Facts:
flizok π a; studrak π b; lidro π b; dutis π a; ruplil π b; samutrir π b; stalidram π b
mifi π a; braklan π b; lukil π a; flitruk π a; gipil π a; kleflegru π a; gigedrak π b
kiklom π a; brobro π a; tregem π a; beklok π a; pligogras π b; vanidrol π b; pipoke π a
drafa π b; kipe π b; nuga π b; faklun π b; famel π b; stusi π a; magru π a
drelar π a; bremugir π a; buflo π a; fomazir π b; bazu π b; druple π a; skopem π a
ribroson π a; plise π a; pimen π a; plizun π b; fodoskik π b; sada π b; brodur π a
bozi π a; mefak π b; klemen π b; vibrim π b; grutram π b; draman π a; veru π b
bovo π b; flaflos π b; zozastum π a; fupun π a; moner π b; duvas π b; godren π a
duflem π a; brata π a; kuplutrer π a; granuplek π a; flomes π a; plemekle π b; klego π b
zupagra π a; flogik π b; stimi π a; sibis π a; grukes π b; gridu π b; sobra π b
bini π a; guflak π b; plupen π b; mebri π b; sikos π a; pime π a; nakor π b
plegrur π a; redrigi π b; ligi π b; zuklo π a; kaple π a; klipim π b; stiflur π b
droterem π b; buzon π b; begal π b; ruvik π b; ziste π a; vudul π a; soko π a
klifuzul π b; vike π b; plibustu π b; beflu π a; stedras π a; sitro π a; flokir π a
drikim π a; bagre π a; fuvos π a; ladrel π b; fegota π a; trakir π a; flaval π b
kiflo π a; nistol π a; sopo π a; zibe π b; baluzol π a; klodok π a; kuzal π b
samam π a; brulun π b; bridar π a; rasar π b; trulal π a; klesta π a; dinir π b
fufar π a; brene π a; kosur π a; sisam π a; baplam π a; kenis π b; rigru π a
pavek π b; zevu π b; susar π b; gestuklun π b; kezan π a; tenal π b; skidu π a
noflesa π b; stastus π b; drusek π a; damal π a; fliflem π b; pletran π b; flivun π a
bizi π a; flala π a; klagrek π a; fibo π a; kluplas π a; dodus π b; skofliru π a
grabren π a; grarur π a; tedi π a; skulem π a; pavusta π b; gosti π a; lobri π a
groska π b; klevi π a; breger π a; zuflan π b; meples π a; skupa π a; pudrolis π b
fliklen π a; klepli π a; dobruplok π b; gaton π a; kupim π b; pavuk π b; flizok Ξ fomazir
lidro Ξ flivun; ruplil Ξ kenis; samutrir Ξ gosti; stalidram Ξ godren; mifi Ξ redrigi; braklan Ξ skidu; flitruk Ξ ribroson
kleflegru Ξ kipe; gigedrak Ξ zupagra; kiklom Ξ dinir; brobro Ξ rigru; tregem Ξ sobra; beklok Ξ baluzol; pligogras Ξ skopem
pipoke Ξ braklan; kipe Ξ plegrur; nuga Ξ ladrel; faklun Ξ tregem; famel Ξ veru; stusi Ξ fliflem; magru Ξ vibrim
drelar Ξ drafa; bremugir Ξ sopo; buflo Ξ rasar; fomazir Ξ kiflo; bazu Ξ klipim; druple Ξ groska; skopem Ξ pavuk
ribroson Ξ sitro; plise Ξ ruplil; pimen Ξ stedras; plizun Ξ soko; brodur Ξ fupun; bozi Ξ pipoke; mefak Ξ mifi
klemen Ξ sibis; vibrim Ξ vike; grutram Ξ zozastum; draman Ξ pudrolis; veru Ξ dodus; flaflos Ξ flokir; zozastum Ξ bridar
fupun Ξ flaflos; moner Ξ stalidram; duvas Ξ drelar; godren Ξ vudul; granuplek Ξ baplam; klego Ξ samutrir; zupagra Ξ magru
gridu Ξ brobro; bini Ξ tedi; guflak Ξ fuvos; plupen Ξ gestuklun; mebri Ξ begal; sikos Ξ kezan; pime Ξ zuklo
nakor Ξ kleflegru; plegrur Ξ gaton; redrigi Ξ sada; ligi Ξ klego; zuklo Ξ klepli; stiflur Ξ duvas; buzon Ξ klifuzul
begal Ξ pavusta; ziste Ξ klemen; vudul Ξ plemekle; soko Ξ fliklen; klifuzul Ξ noflesa; vike Ξ beflu; beflu Ξ beklok
stedras Ξ flitruk; sitro Ξ bremugir; flokir Ξ flomes; drikim Ξ skupa; fuvos Ξ buzon; ladrel Ξ druple; trakir Ξ brene
flaval Ξ plupen; kiflo Ξ moner; sopo Ξ brata; baluzol Ξ bini; klodok Ξ brodur; kuzal Ξ ligi; rasar Ξ damal
trulal Ξ gigedrak; klesta Ξ stusi; dinir Ξ trakir; brene Ξ pimen; kosur Ξ plise; sisam Ξ bazu; baplam Ξ zuflan
kenis Ξ grutram; rigru Ξ grabren; zevu Ξ famel; susar Ξ zevu; gestuklun Ξ lidro; kezan Ξ breger; tenal Ξ lobri
skidu Ξ pligogras; noflesa Ξ fibo; damal Ξ kiklom; fliflem Ξ sikos; pletran Ξ susar; flivun Ξ granuplek; bizi Ξ trulal
klagrek Ξ mebri; fibo Ξ kosur; dodus Ξ stiflur; grabren Ξ ziste; grarur Ξ stimi; tedi Ξ gridu; gosti Ξ klodok
lobri Ξ mefak; groska Ξ faklun; klevi Ξ plibustu; zuflan Ξ draman; skupa Ξ klagrek; pudrolis Ξ klevi; fliklen Ξ bozi
klepli Ξ vanidrol; dobruplok Ξ flizok; gaton Ξ buflo; kupim Ξ drikim; pavuk Ξ grarur; stalidram δ brulun; stalidram δ drelar
flitruk δ fegota; gigedrak δ drusek; brobro δ tenal; brobro δ drelar; tregem δ duflem; tregem δ fegota; beklok δ fufar
famel δ fufar; famel δ fliflem; stusi δ meples; stusi δ drelar; fomazir δ plizun; skopem δ studrak; plise δ damal
pimen δ lukil; plizun δ drelar; fodoskik δ lukil; fodoskik δ pimen; brodur δ tregem; klemen δ drelar; draman δ flaflos
flaflos δ brulun; duvas δ gipil; duvas δ brulun; godren δ brulun; godren δ drelar; kuplutrer δ drelar; granuplek δ fupun
granuplek δ fliflem; zupagra δ kaple; flogik δ fupun; sibis δ draman; grukes δ flaflos; guflak δ kosur; guflak δ flala
sikos δ flala; sikos δ fomazir; plegrur δ godren; redrigi δ kluplas; zuklo δ pimen; zuklo δ drelar; kaple δ sitro
kaple δ drelar; droterem δ tenal; droterem δ bovo; begal δ plibustu; vike δ lukil; plibustu δ flaflos; sitro δ brulun
sitro δ drelar; fegota δ plizun; fegota δ brulun; trakir δ stusi; nistol δ lukil; nistol δ kosur; nistol δ drelar
zibe δ drelar; baluzol δ plizun; baluzol δ dutis; baluzol δ pimen; kuzal δ fegota; kuzal δ brulun; brulun δ drelar
kosur δ drelar; baplam δ drelar; kenis δ plizun; pavek δ kosur; pavek δ godren; pavek δ drelar; zevu δ tregem
zevu δ skulem; zevu δ bagre; tenal δ bagre; damal δ kosur; flala δ plizun; flala δ fliflem; klagrek δ kosur
kluplas δ drelar; skofliru δ fupun; grarur δ klagrek; tedi δ fufar; tedi δ flaflos; skulem δ grukes; gosti δ drelar
lobri δ drelar; groska δ klagrek; meples δ plizun

Known rows:
sitro: [-256,  260, -414,  370,  -99,  503,  -51, -417, -219,  221,  199,  -40,
  176, -222,  187,   21, -144,  180, -249,   51,  -18,  156,  412, -166,
  -11,    0, -330,  203, -102,  218, -209, -371, -297]
lobri: [-122,  147, -276,  375, -205,  104, -157, -250, -262,  143,  -56,  327,
  261,  -53,  239, -133,  -98,  250,  -79,   96,   -8,   39,   84, -122,
  -69,  -54, -365,  -24,   61,  -21, -510, -358, -262]
tedi: [ -51,  211, -360,   99,  165,  453, -122,   23, -105,  185,   39, -144,
   90,  -43,  150, -143, -152,  453, -135,   38,  143, -435, -203, -350,
 -264,  221, -552, -533,   64, -131, -251,  -42,  261]
famel: [ 319,   70,  169, -444,  112,  343,  -26,  396,  160,   25,  -95, -247,
  213,  -41,  -46,   96, -333, -136,   36,  292,  -72, -213,   32,  543,
   33,  152, -268,   -5,  311,   46,  243,  228,  621]
zupagra: [-448,  186, -413,  420,  -48,    7, -283, -143, -391,  229,    5,  424,
  -48,   52,  165, -410, -202,  348, -104,  139,  -68,  -36,  -49, -126,
  -64, -124, -349, -115, -173, -126, -300, -142, -158]
groska: [ -52,  113,  151, -200, -262, -101,   97,   66,   35,   42, -282,  -91,
  276, -193,    7,  117, -302, -240,  194,   87, -262,   97,  251,  463,
   92,  113,  -64,  274,  274,  -20,  170,  176,  232]
nistol: [ -92,   90, -296,  372, -314,   89, -286, -167, -240,   72,  -74,  390,
  197, -104,  229, -172, -222,  183,  -44,   23,   28,   14,  182,  -43,
 -115,  -24, -502, -122,  130,  -80, -539, -387, -266]
stusi: [ -89,  102, -252,  321, -173,  163, -173, -208, -258,   82,  -17,  427,
  214,   42,  193, -107,  -69,  222, -147,   80,   38,   47,    9, -112,
 -105,  -68, -296,  -16,   26,   -8, -459, -382, -230]
kenis: [ 209,   56,  211, -208, -109,   57,  161,   -9,   81,  317,  -62,  271,
  326,   37,  -90,  -40, -255, -541,  130,  393,  -87,  -63,   80,  544,
 -102,   63, -158,  475,  353,  -92,  128,  -25,  261]
braklan: [ 154,  -98,  294, -291,   -8, -257,  211,  186,  184,  -83,  -66, -281,
  -23,  -11, -162,  152,  -17, -292,  249,   -2,  -95,   36,   87,  281,
  122,   -2,  245,  184,  106,  -14,  354,  313,  213]
dobruplok: [ 124,  -68,  270, -301,   -6, -239,  159,  171,  164, -119,  -52, -280,
  -50,  -55, -153,  169,  -48, -245,  267,  -13, -125,   56,   92,  272,
  117,   16,  281,  169,   91,  -24,  392,  314,  236]
pime: [  29, -152, -187,  181,   62,  -62, -127,   62,  -38, -134,  105,   32,
 -228,  105,   16,  -89,  202,  180, -115, -171,  167,   65,  -55, -282,
  -62,  -77,  -46, -272, -155,  -83, -234, -161, -241]
zozastum: [ 125, -252, -157,  216,  163, -139,   30,   88,  120,  193,  143,   89,
 -246,  261,  -75, -305,  371, -183, -202,   -5,  229,   44, -127, -207,
 -190,  -18, -175, -117,  -72, -243, -316, -245, -346]
druple: [  15, -163, -159,  184,   65,  -71, -107,   64,  -13,  -99,   93,   25,
 -231,  111,   12, -100,  213,  153, -131, -165,  177,   39,  -77, -273,
  -52,  -76,  -53, -267, -155,  -68, -234, -135, -263]
plupen: [ 259,  -87,  194, -292,   -6, -269,  189,  210,  121, -143,   11, -303,
  -30,  -11, -176,  195,   -8, -236,  336,   38, -130,  178,  134,  295,
   55,    0,  239,  235,  129, -152,  354,  239,  265]
noflesa: [ 153,  -91,  337, -307,  -88, -255,  172,  215,  120, -262, -128, -332,
   56,  -27,  -89,  283,  -78,  -83,  277,  -90,  -91,    0,  111,  273,
  272, -115,  322,   99,   84,  154,  317,  385,  221]
sopo: [ -85,  -95, -288,  188,   63,  284,  -66,  -85,   20,  -88,  325, -198,
 -340,  -82,  -45,   31,   89,   26, -260, -272,  182,  153,  296, -291,
  -13,  -26,  -46,  -72, -271,  122,   17, -193, -343]
sisam: [  28, -149, -174,  187,   58,  -64, -134,   66,  -31, -127,  108,   28,
 -232,  106,   16,  -90,  196,  176, -108, -177,  159,   60,  -70, -275,
  -65,  -72,  -44, -265, -152,  -78, -225, -147, -247]
skidu: [  55, -195, -117,  183,   53, -110,  -76,   85,    5,  -86,   70,   24,
 -179,  162,   24, -106,  236,  127, -154, -167,  201,    0,  -92, -251,
   -9, -115,  -65, -265, -133,  -27, -295, -132, -294]
pavusta: [  49,  -70,  316, -301,   -1, -209,  203,  136,  227,  -30,  -76, -277,
  -67,  -62, -164,  121,  -51, -341,  191,  -40,  -83,  -37,   80,  252,
  125,   55,  256,  162,   69,   32,  413,  353,  190]
samam: [   1, -152, -161,  191,   61,  -56, -115,   57,  -16, -100,  106,   34,
 -239,  106,   13, -105,  196,  154, -127, -181,  175,   25,  -76, -291,
  -58,  -62,  -50, -262, -154,  -67, -225, -131, -263]

Rows:
No name comes twice in this set of rows, the named rows included.
[ -62, -144, -169,  160,  105,  -55,  -33,   28,  -21, -108,   66,   31,
 -231,  176,    2,  -56,  312,  174, -223, -191,  143,  132, -150, -333,
  -45,  -57,   83, -190, -236,  -47, -183, -133, -262]	drusek
[  67,  216,  323, -145,  -17,  -17,  245, -371,  -89,  151,   98,  162,
  317,  -62,  -53,  187, -165, -173,  355,  335, -146, -119,  -12,  211,
   85, -123,  355,  539,  119,  172,  360,  121,  243]	tenal
[ 356, -145, -261,   12,   72,  464, -361,  397,  -55, -128,   89,  247,
  -26,  231,   74, -126, -100,  222, -345,   71,  292, -140, -107,   68,
 -198,   -8, -576, -433,   87,  -80, -421, -313,  101]	granuplek
[ 153,  -79,  351, -313, -124, -254,  146,  221,   76, -359, -151, -356,
   84,  -41,  -50,  357, -108,   26,  303, -135, -105,    4,  120,  261,
  336, -159,  359,   56,   74,  222,  312,  415,  241]	buzon
[-333,  172,   51, -141, -265, -143,  -24,   16, -162,   71, -179,  310,
   61,  -76,  -70,  -73, -501, -208,  219,  101, -270,  -20,  111,  416,
   14,   15,   -1,  285,   69, -115,  359,  258,  290]	vike
[ 335,  166,  372, -126,   31,   33,   89, -262,    8,  244,  234,  -27,
  269, -215,  -43,   35, -389, -207,  562,  431,   -4, -476,  117,  275,
   68, -120,   23,  268,  311,  169,  256,  173,  322]	zevu
[ 185, -147,  293, -271,   98, -298,  317,  171,  322,  211,  -11, -214,
  -75,   79, -242,  -59,   98, -636,  160,  141,  -60,   20,   28,  330,
  -16,   92,  142,  314,  146, -174,  333,  235,  140]	grutram
[ 191,  123,  372, -102,  -94,  -79,   84, -310,   -2,  161,  178,  114,
  195, -219,  -78,   51, -383, -296,  548,  271,  -34, -358,  166,  257,
   51, -113,  124,  331,  254,  118,  292,  146,  193]	droterem
[ 304,  -56,  202, -503,   49,  301,  -69,  447,  189, -132,  -55,  -54,
   35,   19, -148,  123, -322, -253,  -30,  121,   -2, -157,   -3,  519,
  -22,  142, -126,   -3,  209,    8,  350,  208,  561]	flogik
[ 239, -151, -248,   -8,  104,  456, -349,  368,  -19, -161,   95,  258,
 -138,  206,   22, -119,  -64,  194, -392,  -28,  282, -124, -159,   -7,
 -204,   27, -444, -437,   -9,  -67, -295, -260,   77]	skofliru
[-106,  105, -394,   69,  265,  441, -246,  227, -135,  112,   55,   22,
 -101,  138,   83, -256, -111,  440, -308,   92,  129, -297, -272, -201,
 -193,  105, -487, -495, -104, -126, -183,  -18,  250]	beklok
[ -77,  119, -273,  382, -206,   79, -147, -233, -275,  136,  -61,  313,
  291,  -15,  244, -125,  -68,  256,  -63,  108,    4,   51,   92, -100,
  -70,  -81, -364,  -13,   89,  -16, -536, -370, -261]	gosti
[  88, -180, -107,  165,  -64, -106, -148,  133, -130, -397,    4,  -57,
  -81,  136,  121,  118,  142,  489,  -60, -286,  187,   30,  -26, -267,
  163, -273,   52, -379, -156,  148, -334,  -60, -240]	fuvos
[ -54,  142, -147,  189,  322,  297,   29,  -53,  -14,  322,  -35, -240,
  218,  109,  227, -166,  215,  397, -324,  221,   76, -238, -235, -232,
   90,  -22, -270, -247,  -38,  245, -386,  -54,  -49]	draman
[-188,  198, -263,  278,   98,  197,   27, -251, -194,  210,  -34,   77,
  231,   87,  213,  -59,  219,  366, -251,  146,  -52,  111, -159, -272,
  -23,  -20,  -92,   36, -114,   78, -335, -238, -152]	gipil

Now the same nodes, written a new way:
Known rows:
beklok: [-127, -251,  435,  -16,  390, -516, -191, -464,  258, -378, -230,   68,
  181, -158]
fliklen: [ -87, -458,  -77,  -74,  374, -618,  -32, -209,  332, -113,  -34, -268,
   53,  236]
sopo: [ 370, -285,  155,  186,  588, -543,  267,  -47,  292,  -73,  280, -133,
  -95,  492]
klodok: [  45, -383,   15,   -8,  386, -415, -112, -152,  448, -199,   23, -218,
   80,  179]
gaton: [ -49, -314,  -93,   -4,  181, -154,   40, -386,  622, -191,  265, -587,
  432,  329]
duvas: [ 102,  354, -150, -328, -130,  274,  100, -353, -703, -134,  307, -193,
 -454, -446]
zuklo: [-118, -306, -135,  -82,  512, -261, -120, -442,    4, -663,  191,   91,
  171,  377]
gosti: [-168, -413,  -19,  -18,  334, -369,  -22, -327,  -37, -664,  277,   87,
  222,  196]
kuzal: [-107,  284, -158, -446, -125,  191,  188, -423, -810,  -58,  259, -200,
 -436, -342]
flaval: [  14,  294, -378, -460,  -94,    3,  210, -253, -412,  473,  -30, -454,
 -535, -314]
draman: [  -3, -440,  290,   45,  201, -227,  -25, -153,  216, -568,  308,  125,
  250,   -2]
bini: [  14, -458,    6, -140,  361, -481, -375,  -90,  407, -238, -105,  -93,
   21,   46]
vibrim: [ -32,  385, -259, -269,   99,  338,  143, -174, -180,  157, -300, -277,
 -700, -676]
gigedrak: [ -84,  447, -235, -213,  179,  340,  127, -249, -255,   53, -324, -389,
 -780, -670]
samam: [  49, -376,   17,   -8,  404, -396,  -95, -163,  464, -212,   47, -209,
   58,  202]
bovo: [ 186,   -1,  -96, -642, -203,  538,  299, -287, -222,  397,   71,  -70,
 -628, -226]
stastus: [ 237,  390, -276, -366,  -72,  242,   89, -204, -273,  321,   66, -359,
 -517, -369]
droterem: [ 191,   51,   45, -676,  -76,  516,  152, -531, -450,  132,   63, -282,
 -763, -160]
nistol: [-134, -282, -127,  -83,  532, -279, -143, -473,  -51, -728,  216,   71,
  161,  381]
drusek: [  57, -400,  -35,   -5,  338, -390,  -50,  -31,  531, -109,   37, -154,
  114,  152]
flomes: [ 195, -345,   55,   49,  388, -307, -154, -131,  500, -273,   65, -165,
   80,  148]

Rows:
No name comes twice in this set of rows, the named rows included.
[ -98, -328, -458, -143,  432, -168,   83, -110,  448, -186,   69,  461,
  324,  396]	lukil
[  22,  400, -248, -367,  -49,  293,   94, -453, -813, -233,  318, -148,
 -418, -350]	pavek
[ 317,  478, -280, -296, -117,  311,  333, -283, -239,  385,  286, -519,
 -402, -174]	dinir
[-144, -451,   22,   -2,  254, -314,   43, -198,   64, -589,  304,  187,
  278,  115]	godren
[ 218, -297,   79,  110,  446, -449,  185, -159,  407, -116,  263, -282,
   88,  427]	brene
[  47,  221,  -64, -401, -292,  289,  275, -256, -587,   66,  298,  -44,
 -395, -496]	grukes
[ 136, -358,  180,  177,  494, -516,  387, -147, -160, -494,  538,  224,
   60,  434]	sitro
[ 417,  283, -420, -282, -159,  169,  155, -354, -243,  273,    2, -334,
 -555, -456]	ruplil
[ -27,  226, -334, -364, -368,  335,  402,  -66, -500,  159,  346,  260,
 -230, -513]	brulun
[ 516,  217, -494, -216, -216,  131,  177, -465, -231,  241,  -57, -302,
 -582, -519]	grutram
[ 278,  369,   30, -280, -251,  496,  149, -173, -440,  -81,  382,   46,
 -337, -583]	plibustu
[   9, -285,   39,   84,  386, -317,  208, -364,   51, -518,  460,  -59,
  272,  422]	trakir

